Below is a small trained network, with its code and all its weights. Each question gives an input and a class and asks what happens when units are switched off, that is, made to give their printed mean instead of their output.

import numpy as np


def w(rows, s, z=0):
    codes = np.array(rows[::2]) - 128.0
    scale = np.full(codes.shape[1], s)
    scale[-1] = z or s
    return codes * scale


def f(y):
    return y / 2 * (1 + np.tanh(0.7978845608 * (y + 0.044715 * y**3)))


def log_softmax(a):
    a = a - a.max(-1, keepdims=True)
    return a - np.log(np.exp(a).sum(-1, keepdims=True))


def net(x, mask):
    res = np.array(x, float).reshape(1, 3) / 4 @ E
    y = f(res @ A[0][:, :-1].T + A[0][:, -1])
    res = res + np.where(mask, y, B[0][:, -1]) @ B[0][:, :-1]
    return log_softmax(res[-1] @ U[:, :-1].T + U[:, -1])


A, B = {}, {}
E = w([
[150,254,71,100,93],'x0',
[102,200,157,238,211],'x1',
[252,106,135,235,8],'x2',
],0.0066)
A[0] = w([
[128,114,127,95,100,56],'neuron 1',
[140,147,125,167,171,158],'neuron 2',
[109,132,121,94,152,101],'neuron 3',
[109,125,106,151,120,142],'neuron 4',
[114,131,123,94,150,96],'neuron 5',
[149,111,158,114,141,112],'neuron 6',
[145,200,81,106,111,2],'neuron 7',
[160,69,125,15,57,123],'neuron 8',
[120,155,127,190,154,99],'neuron 9',
[158,135,143,151,86,81],'neuron 10',
[172,122,113,187,65,104],'neuron 11',
[90,134,132,105,147,123],'neuron 12',
[142,227,134,93,91,34],'neuron 13',
[103,132,136,93,173,136],'neuron 14',
[118,1,140,171,174,24],'neuron 15',
[124,113,119,99,99,72],'neuron 16',
[100,136,125,73,184,138],'neuron 17',
[136,98,139,189,80,129],'neuron 18',
[116,165,156,221,190,128],'neuron 19',
],0.016,0.0024)
B[0] = w([
[117,144,110,160,128,147],'neuron 1',
[112,125,102,171,109,158],'neuron 2',
[170,104,132,126,146,162],'neuron 3',
[137,136,128,139,129,130],'neuron 4',
[169,114,128,130,142,157],'neuron 5',
[127,142,141,128,103,134],'neuron 6',
[59,174,184,78,123,169],'neuron 7',
[91,139,55,252,100,254],'neuron 8',
[106,123,72,168,116,164],'neuron 9',
[172,115,128,95,153,169],'neuron 10',
[209,91,137,88,171,214],'neuron 11',
[171,110,123,108,143,166],'neuron 12',
[36,145,199,68,113,178],'neuron 13',
[204,117,137,116,133,183],'neuron 14',
[21,202,204,32,112,210],'neuron 15',
[106,124,117,159,121,148],'neuron 16',
[208,89,127,103,150,206],'neuron 17',
[192,98,131,99,160,195],'neuron 18',
[100,127,69,222,88,207],'neuron 19',
],0.025,0.011)
U = w([
[131,125,25,216,129,247],'0',
[251,73,115,85,204,50],'1',
[76,179,190,65,142,80],'2',
],0.011,0.0014)

Each question gives the input, the list of numbers given to net, and the class t.
The units are the neurons (one row each of A and B). Each row of codes is followed by its name. A weight is (code - 128) times the scale printed after its matrix; where a second scale follows, it is the last column's (A, B and U).
mask holds one flag per neuron, in row order. A switched-off neuron (its flag False) gives its mean, the last column of its row in B, instead of its output. The means were averaged over made-up inputs and are rounded, as every weight is.
A unit's drop is (log p(t) with every unit on - log p(t) with that unit switched off) / (log p(t) with every unit on - log p(t) with every unit switched off).
The circuit of an input: a set's keep is (log p(t) with only the set's units on - log p(t) with every unit switched off) / (log p(t) with every unit on - log p(t) with every unit switched off). Starting from the 12 units with the biggest drops (on a tie, the unit counted first), units are removed one at a time, each time the one whose removal leaves the highest keep (on an exact tie, the one counted first), for as long as the keep stays at least 0.8.
circuit, biggest first: the units of the circuit, biggest drop first
unit that matters most: the unit with the biggest drop
top k neurons: the k neurons with the biggest drops, biggest first
drop of u: that unit's drop, to one decimal
input [7,-6,-6], class 2: unit that matters most => neuron 13
input [5,-1,-6], class 1: top 2 neurons => [neuron 17; neuron 15]
input [-8,-7,1], class 2: top 2 neurons => [neuron 15; neuron 19]
input [6,1,-5], class 2: top 3 neurons => [neuron 13; neuron 7; neuron 11]
input [-7,5,-3], class 2: top 2 neurons => [neuron 15; neuron 8]
input [-2,-7,-7], class 0: top 3 neurons => [neuron 8; neuron 11; neuron 18]
input [6,-1,-6], class 1: top 4 neurons => [neuron 17; neuron 15; neuron 14; neuron 3]
input [7,5,8], class 1: top 2 neurons => [neuron 11; neuron 15]
input [-3,-2,-2], class 2: top 2 neurons => [neuron 19; neuron 11]
input [-1,1,2], class 1: top 4 neurons => [neuron 8; neuron 15; neuron 19; neuron 13]
input [1,1,3], class 1: top 2 neurons => [neuron 8; neuron 15]
input [0,-7,-5], class 0: drop of neuron 8 => 7.3
input [-8,-3,6], class 2: drop of neuron 15 => 3.1
input [-2,-2,3], class 1: circuit, biggest first => [neuron 19]
input [-2,2,3], class 1: drop of neuron 8 => 4.0
